Where the symbols take the points:
state | v y l e a
hf | sq fl zh ff rm
dg | qz fg gd dr dq
cg | mp rm jq hf hd
lt | pc fb zz gn tp
mq | zt sm nf jc mb
mb | mq bt dt sm sg
nj | fr hj dn nr rp
rj | lb pp hc ph lq
qh | dj pf hb dl hm
rl | cl sd gq gd lg
sn | cd ls nb gj cr
cd | rg gj gl jq sn
pf | dl sl bl nc lz
jr | nq rj bq lb ff
gf | fc zg dg gq jm
pm | tn cr cp sn gm
zb | bl hz rd rp fs
dc | hq pg tz tg gp
ql | nl fs hn zb sr
jq | fj mc ch zh gj
lj | td mb ph mq gr
lz | pf jg zb sl hb
nt | tl rg sn hd qd
tl | fm hd cd cg nt
pg | tg dh jn rf bg
cl | dq gd sc zj rl
mc | zh bb nq pz nm
jh | zp gf jc fc zr
nq | ht lb lq gr jr
fq | cr nb cg gl cp
rg | hd jq ls fj cd
tq | gp tz lt bg hl
nb | gl sq rm zc mp
gl | ls zc hf ch nb
hc | pn zr mq jh mm
zc | ch jr fl nq sq
td | mm mq sg zt lj
nm | mc ht jr bb ch
cp | fq mp hd nb fm
dr | bf lh dc tp fg
rm | hf ll mc fl fj
bg | pg rc gn dh tz
sq | zc ff ll jr hf
sd | gd tq cf gp sc
rr | tr pm qf tn cm
nr | qf fm nt cp hj
cr | sn gl mp ls fq
ml | ns dj hm mt dz
bl | jg rp hp nj zb
lg | rl sc zg sd fc
hm | qh lz nl pf br
bb | pz lj lb td ht
lh | tp zz pg bz hq
gm | pm fq fm cr qf
mp | nb hf fj sq cg
hl | tq pc tp tz cf
qf | gm cp tl fq nr
bf | cf tp hq lt dr
jc | jm dg cl qz sm
br | hm hb ql lz mh
th | fp ml jl ns rf
ls | gj ch sq nm gl
fs | zb hp fd hz zf
zh | ll pz ht sb mc
zj | fg dc tq hq gd
sf | tc sr dj ql ns
ph | sg dt jh nf pp
gt | rz sf ml tc fp
fc | lg gq qz sc gf
nl | hb zb zf bl ql
fm | cp cg rg mp tl
jm | gf qz dq zg jc
mf | jl br tc hm gz
sm | jc dq rl dg bt
jl | dz hm mh qh mf
dq | dg zj sd fg cl
gz | mf mh sf br rz
zt | zr jc bt jm mq
gp | dc bg pc pg tq
ll | fl sb bb bq zh
hd | cg fj gj rm rg
zp | dt fc jm lg jh
mh | br nl sr hb tc
fj | rm zh nm ll jq
bq | lq hc td pn sb
hz | rp dn rr jd hp
sl | nc fr rp fz jg
mm | hc zt mb zr td
pp | ph zp zr dt pn
rc | dh mf rz jl jn
hp | hz tr cm dn rd
dt | nf lg gf rl zp
rz | gz tc ns mh gt
gd | zj gp hl dc sd
zf | fs rd nc hp hn
tp | lt bz tg fb lh
tr | dn tn gm qd rr
gq | sc cf dr hl zg
nf | bt rl fc cl dt
rd | hp rr fz tr fd
zr | jh jm sm gf zt
gj | jq nm zc mc ls
pn | pp jh zt zp hc
hq | lh tg bg zz dc
fl | ff bq pz lq ll
tn | qd sn fq cd pm
hn | zf fd sl rd dl
fz | cm qf hj gm fr
gr | lj sg pp mb lb
sb | bq mm lj hc pz
rp | nj jd tr hj hz
pz | sb td gr mm bb
tc | mh ql mt nl sf
hb | lz bl fs jg nl
zg | gq bf fg cf qz
pc | tz gn bz jn lt
sg | mb nf zp bt ph
sr | ql zf dl fs mt
fb | gn gt th rz bz
ns | sf mt qh sr ml
tz | bg jn fb rc pc
fd | rd cm fr rr nc
lq | rj pn mm pp bq
fg | dr hq gp lh zj
dj | mt dl lz hn qh
mt | sr hn pf zf dj
bz | fb fp rf gt zz
fp | gt ns dz sf th
qd | nt cd cr rg tn
cf | hl lt lh pc bf
dl | hn nc jg fd pf
sc | sd hl bf tq gq
fr | fz nr jd qf nj
hj | nr tl qd fm jd
gn | jn rz fp gz fb
cm | rr gm nr pm fz
jd | hj nt tn tl dn
nc | fd fz nj cm sl
ht | bb gr rj lj nq
tg | zz rf rc th pg
ff | jr lq sb rj fl
zz | bz th dh fp tg
bt | sm cl lg dq nf
rf | th dz mf ml dh
ch | nm nq ff ht zc
lb | gr ph pn sg rj
dn | jd qd pm nt tr
jg | sl nj hz fr bl
dz | ml qh br dj jl
jn | rc gz gt mf gn
dh | rf jl gz dz rc
qz | zg dr zj bf dg

The rows follow the links: the fewer symbols apart two points are, the more alike their rows tend to be.

Each row is also shifted at random along 4 hidden directions that mean nothing.

Some points, each with a row of numbers:
zc	[ -24   29   47   23   69  -19  -25   -4   44  -36   36  -43   19   47   33  -54  -21  -45   15   19  -22  -19   28    0   13   -2   66  -48   30    0  -24   47    9   31   20  -34  -22  -49  -15   -2  -20  -16]
jr	[ -57   20    0  -24   68  -30  -19    2   77  -30  -10  -44   39   14  -31  -39  -50  -17  -34   17   16   -8   -2  -20   -3    3   77  -28  -13    0  -13   61   46    1  -37  -25   -9    3   17   44   -9   -5]
ff	[  -8   29   24  -18   53  -42   -8   14    7  -30  -38  -36    2    8  -14  -12    0    7   -2    1   13   -5   -4    9   32  -21    7   39   24   23  -36   35  -23   32    4   47  -42  -35   40   37  -22  -15]
hj	[ -56  -48    7   38    3    9   -4   10   40  -37   33    8  -29   21   -2   49   34  -19   21   20  -29  -25   24   65  -11  -28    0   10  -25  -14  -27   27  -44  -28    4    3    4  -38   16   12    3  -19]
hf	[ -84    0   13   -4   31  -19  -35   14   30  -57   -5  -22    7   39  -66  -37  -10  -19  -62   43    5  -22    3   19   11  -42   26  -21 -107  -25  -25   65   52  -20  -89    5   -9  -22  107   75   32  -21]
mp	[  51    3   36   28   54  -39    9   -5   17  -39    9   -7  -22   32   13   -1    5   -6   25  -16   21  -37   16   20   28   -2   43  -20   39   -1  -44   43   18   27    2   15  -22   -7   -7  -12  -41  -27]
cr	[ -58  -35  -13   19   36  -26    5    4   47  -39  -31   -3  -19   14  -44   18    3   -5  -26   14   34  -36   26   47    7  -20   47  -24  -45  -20  -36   52    3  -14  -53    8  -14    1   54   24    4  -18]
nb	[ -15   22   51   32   40  -21    2   -5  -32  -40    0  -16  -27   47    2  -41   22  -26    9    3   16  -42   38   23   74  -37   60  -79   12   -5  -39   38    9   56    8  -11  -17  -43   32  -42  -36  -24]
sc	[  95   31  -19  -20  -37  -32   12   -3  -44   27  -13    7   11  -10   27  -11  -31   22  -12  -22    6   33  -48  -35  -11   49  -46   61   -9   10   27  -27   14    6   -4   77  -33   30    2   19   20   15]
gl	[ -18   15   50   27   38  -30    0    0  -33  -44   -3  -12  -33   42   -8  -26   24  -10    7    2   15  -38   24   32   63  -41   29  -38   -4   -3  -44   39    4   38   -6   21  -26  -42   47  -14  -27  -30]
tc	[ -77  -32  -10   -1  -40   64  -11    2  -26   19    2   30  -14  -16  -43   13   35   17  -19   17   -3    3   16   11   -2  -48  -30  -34  -43  -18   20  -40    6  -36  -22  -61   52    8   15  -19   27   10]
bf	[  61   28  -24  -22  -28   20   -7  -14   -6   50  -10    4   19    0    4  -47  -39    1  -35    7    3   41  -19  -56  -22   32    7  -21  -26  -13   57  -30   38    4  -31  -15   -7   32  -11   -8   46   18]
gt	[ -33  -27  -17   22  -49   24    1    1  -65   28  -34   31   -9  -37   30   20   31   27    3   -3    3   10   15   19  -16   -5  -81   29  -13    3    0  -69  -60  -16    5   15    1   -3   -9  -22   34   28]
pp	[  26   54   30  -33   -2  -39  -10   11  -58  -14  -27  -23   -1   13  -29  -44    6   -6  -22   -2    6    7  -27  -32   30   -3  -33   47  -15   18   -4   13   25   45  -33   74  -36  -17   80   49    2  -19]
sl	[ 113  -67  -39    3    0   13   17   -6   83   -2   11   38   -1  -31  -26   64   18  -28   18  -20   22  -30   33   -4  -77   51   19    1   43   -9   -5   10   23  -42  -43  -47   54   67  -44   15  -26  -12]
cf	[ 135   16  -32  -30  -21   11   -2  -13   21   49   -1   10   20  -13    3  -15  -43   18  -23   -5    8   48  -32  -57  -43   48  -14   24   -4   -8   55  -32   45  -11  -36    2   -7   55  -36   13   33   16]
gr	[ -47   36   16  -15   37  -54    1    2    6  -27    0  -24   14   19    0  -23  -33    8  -11  -14   12   -3  -31  -17   13   17    5   30    0    9  -17   35   48   16  -17   51  -32   10   18   39  -18  -14]
dl	[  42  -51  -18   19  -30   22   13    6    0    1    8   26    3  -41   21   57   40  -22   39  -12  -16  -23   35   22  -37   17  -32   17   40   12  -17  -21  -54  -22   34  -21   40    0  -34  -12  -19    9]
mm	[  71   38   14  -25   31  -60    4    4   13  -24    9  -16   19   11    8  -11  -30    6    4  -28    9    4  -44  -39  -14   44  -21   74   28   16  -13   30   54   13  -20   71  -34   28    0   58  -25  -18]
tz	[  16    5  -12  -12  -46   18   10    2  -67   40  -16   13  -13  -24   14   30    7   72    0  -15  -10   40  -44   13   24  -29  -80   55  -18    8   25  -59  -40  -18   45   40   -8   -1  -13  -20   23   29]
fl	[-103   18   20    1   71  -39  -18    7   53  -33   -9  -43   11   22   19  -15  -25    5    4   11   -4    1   -3   20    5   -9   22   29   17   12  -32   41  -28   14    9   29  -49  -36   -1   33   -4   -9]
nq	[ -40   23    2  -28   56  -38  -12    8   52  -30  -25  -37   25    9  -42  -31  -37   -3  -32   10   24   -7   -8  -12   11   -5   51   -2   -9    5  -19   54   40    7  -35    5  -14    3   37   46  -12  -12]
rg	[  21  -16    9   15   42  -36   11    2   17  -42  -23   -1  -25   22  -36   13   13    0   -8   -1   38  -38   20   33   28  -17   37  -18  -12  -10  -41   46   16    9  -38   21  -15    1   43   10  -24  -27]
jd	[  12  -56   -7   17   -2   10   -3   10   48  -39   33   17  -27   12  -36   59   32  -17    7   15  -16  -26   15   52  -22  -23   -2   17  -39  -21  -24   34  -11  -43  -29   -2   20   -6   35   36    3  -23]
fc	[ -43   49   -6  -23    6  -22   16   -5    4   30    7  -18   14    4   36  -11  -52   33    8  -19   -7   43  -60  -31   14   31    4   37   29   17   32   -7    4   17   51   41  -36   12  -45   -9   -5   12]
tl	[   4  -48  -15   17   21  -30    7   16   36  -41  -34    3  -30   -4  -28   60   29    3    3    4   19  -31   20   68   -9  -19   -7   46  -21   -1  -50   36  -54  -18  -27   54  -24  -17   51   40   -1  -20]
qf	[  29  -52   -4   28   19   -3    0    9   65  -37   30    7  -19    6    6   64   25  -19   30    6  -22  -30   21   58  -29   -2    0   34    3   -5  -33   33  -43  -33    5   13   -1  -20   -6   26  -10  -19]
zb	[ -32  -69  -39   18  -26   20    4    4   34   -2   -8   30   -5  -31  -17   56   28  -23    3    2    7  -24   38   26  -56   19   -7    0   -7  -10  -12   -5  -28  -43  -26  -27   36   24   -5    7    6    3]
hl	[  98   44   10  -24  -55   31    2   -4 -115   52  -53    3  -28  -11  -10  -38   29   24  -19    0   11   41  -12  -29   49  -27  -48    0   -8   14   39  -67  -28   54    5   32  -21  -19   42  -38   34   11]
fg	[ 117   48    5    7  -10    5    7  -26  -13   52   23   -5   20    7   92  -50  -42  -15   32  -17  -15   38   -6  -60  -18   70   17  -16   78    9   46  -39    1   47   54  -11  -25   12  -96  -59   -1   18]
tr	[ -79  -41   25   45    0   23   -2    2   12  -28   41   15  -46   28    6   42   48  -19   35   16  -29  -26   32   64   14  -44    3  -15  -10  -15  -24   15  -44   -8   20  -11    7  -45    9  -23   -4  -24]
hb	[   9  -45   -7   25  -27   28    6    3    2    3   30   23    1  -29   38   53   35  -13   48   -9  -31  -13   19   27  -32    7  -39   21   38   13  -11  -29  -57  -28   58  -29   39  -11  -53  -21  -18   13]
ql	[  34  -40  -30  -21  -50   57  -13   12    7   -1   16   22   30  -33  -74    4   15  -39  -41   24  -10  -22   24  -15  -30  -20   20  -75  -64  -18   20   -1   48  -53  -41 -109  101   31   32    9    7   11]
sn	[ -40  -28    1   28   50  -40   11    0   47  -38  -15   -3  -27   19   -1   34    5    8   10   -6   30  -31   22   52    8   -6   32    8    5   -8  -46   43  -18   -5  -17   31  -32   -5   10    9  -16  -23]
jq	[  22   27   56   21   44  -19  -11   -3   -8  -42   23  -24   -4   48    0  -56    5  -39    4   12   -2  -36   30    4   46  -27   61  -71    6   -4  -31   47   30   44   -1  -26  -10  -37   26  -14  -27  -24]
dr	[ -94   27  -25   -6  -23   30  -20  -21   16   47   10   -7   33   20   15  -77  -65  -17  -57   31   -9   41   -6  -50  -27   31   50  -75  -65  -31   69  -21   51   -7  -39  -48   -7   23  -14  -22   69   28]
qz	[ -37   43  -12   -3  -18  -18    9  -12  -17   31   18  -10   31   11   53  -42  -61    1   -9   -7  -11   31  -38  -37   -1   50   18  -14  -10   -1   37  -11   25   12   28   17  -26   16  -36  -22   13   24]
bt	[ 173   65    5  -61   15  -11   14   -7   11   34   -9  -27   18  -11   -6  -25  -29    3    9  -25   11   38  -43  -79    9   34   22   27   84   32   36    0   37   50   29   12   -7   27  -29    3  -36   -7]
jg	[   1  -53  -18   26   -7   31   10  -11   39    3   10   29   -8  -17    6   29   29  -43   23   -3   10  -30   60    8  -42   25   39  -51   44   -8   -7   -3  -19   -8    0  -69   44   18  -41  -34  -18   -1]
bz	[  55  -21  -41   -1  -36   -6   12    3   -7   25   15   24   23  -41   50   51  -28   58   11  -25  -14   26  -46    9  -39   31  -78   76   -8    8   13  -47  -21  -61   37   31    6   33  -67    8   13   37]
fm	[ -75  -41   -6   41   43  -25    6    3   56  -32  -13   -5  -23   11   19   41   12   -7   20    8    9  -27   32   66   -5   -5   27    9    6   -7  -46   38  -64   -8    5   26  -32  -29    0    3   -4  -12]
bl	[ -51  -54   -8   44   -5   19   18   -9   20    3    9   26  -24  -22   53   59   41  -20   60  -14   -9  -23   48   39  -35   22  -12    9   71    6  -26  -21  -78   -2   47  -13   10  -13  -65  -43  -17    1]
mq	[ -22   46   21  -34    7  -33   -7    7  -25   -3  -29  -23  -12    9   -3  -11    1   19   -6   -4   -6   36  -42  -16    6    1  -62  105    4   21    2   -1  -19   33  -19  103  -61  -22   48   57   22  -15]

Where do the symbols, taken in turn from left to right, take each start?
Answers are names.
[ 118   22  -12  -14   -9   20    6  -20   10   56   10    6    7   -7   46  -12  -33   26   19  -17   -7   52  -24  -46  -27   41  -16   22   50    5   50  -47    6   10   24   -4  -16   29  -84  -33   17   18]
v v: dc
[ -75   26    5  -22   57  -42   -6    5   45  -27  -19  -36   25   14  -24  -28  -39    5  -24    2   23   -7  -16  -11   14    1   48   -5   -3    3  -16   53   35    8  -19   10  -19    2   19   35  -16   -8]
v v v y: hc
[ 117  -21    0   20   58  -31   18   -6   66  -28   -1   -5   -5    5   11   26    0  -24   31  -17   27  -40   35   17   -9   29   69  -23   66    3  -39   49   -3   12   10  -13   -2   11  -34  -13  -50  -21]
e a a: mp
[ -45   18   51   36   58  -22  -11   -8   16  -41   35  -22   -5   55   26  -46  -11  -31   12   12   -5  -34   28   17   35  -14   64  -65    9  -13  -30   49   25   32    9  -23  -19  -37   -1  -19  -27  -22]
y a v: nm
[  -4  -26  -32   -1  -53   48  -13   -4  -38   31  -31   28   18  -32  -27  -25   11  -12  -42   18   15    2   32  -21  -22   -6  -11  -65  -50  -18   24  -45   16  -26  -49  -67   49   27   19  -21   44   27]
e a a: sf
[  -5   48   36  -10   48  -48    9    6  -34  -20  -36  -35   -4    8    3  -26    2    8   15  -17   23  -11   -6   -6   63  -15   16   12   55   32  -33   25  -13   60   37   42  -38  -32   21   -8  -46  -13]
y v a v: mm
[ -79   31   -3   -1  -30   50  -12  -16  -41   60  -11   -5   -5   12   14  -55  -20   17  -28   24  -12   48   -6  -26   28  -22    9  -58  -29  -14   57  -51  -10   23   12  -37  -12  -16  -12  -60   54   25]
e l l a: fp
[ -89   -3  -36  -11  -22   35   -7   -9   25   43   20    7   17   -3   11    1  -47   53  -31   12  -18   49  -39   -9  -16   -6   -7   -6  -52  -23   52  -34   16  -51    5  -29    6   25  -48  -14   49   33]
e e e: br
[  48  -54  -25   -3  -25   34    2    6   39    2   42   33    8  -33   -4   70   16   20   22  -10  -22   -2   -8   11  -55    7  -47   42    6   -3    4  -18    5  -66    9  -34   57   35  -47   20   -9    6]
a v e a: hn
[  27   46   23  -28   17  -47   -6    5  -18  -22   -7  -19   12   14  -12  -34  -14   -5  -16  -10    7    3  -34  -36    8   20  -16   46    0   15   -6   26   49   27  -31   60  -30    5   42   51  -10  -17]
l e a: sm
[   1    5  -21  -12  -69   28    2    7  -92   28  -26   12   14  -30  -16  -13    5   29  -36   10   -4   15  -19    0   33  -37  -43  -25  -73   -2   22  -48  -13  -19   11  -11   29   -3   35  -25   32   35]
a y v l: jl
[   6   35    3  -18  -48   45   -3   -4  -96   53  -44    4  -24   -5  -18  -34   15   35  -28   15    2   45  -17  -16   53  -45  -32  -18  -33   -1   44  -60  -23   32   10    2  -11  -23   36  -45   44   22]
a a a: hl
[ -39  -34    2   33   15  -12    4   12    6  -34  -31   -4  -33    6  -10   36   43  -17   13   14    4  -35   40   72   19  -33   10    4  -10    2  -48   30  -78    9    6   29  -22  -49   48    2   -2  -15]
a v e e: rm
[ -88   39  -19  -16  -55  -13   -1    5  -82   21  -33   -4    6    2  -10  -45  -23   15  -57   10    6   28  -41  -16   30   -3  -25    0  -95   -6   33  -21   12   10  -26   57  -30   -2   75    4   48   17]
l e v: tp
[  65  -72  -40    5   -3    9   17   -4   74   -5    4   43  -18  -27  -30   78   22  -11   14  -16   20  -27   24   12  -70   35    0   20   24  -13  -12    9   13  -46  -50  -21   39   61  -29   21  -11  -14]
y l v e: cp
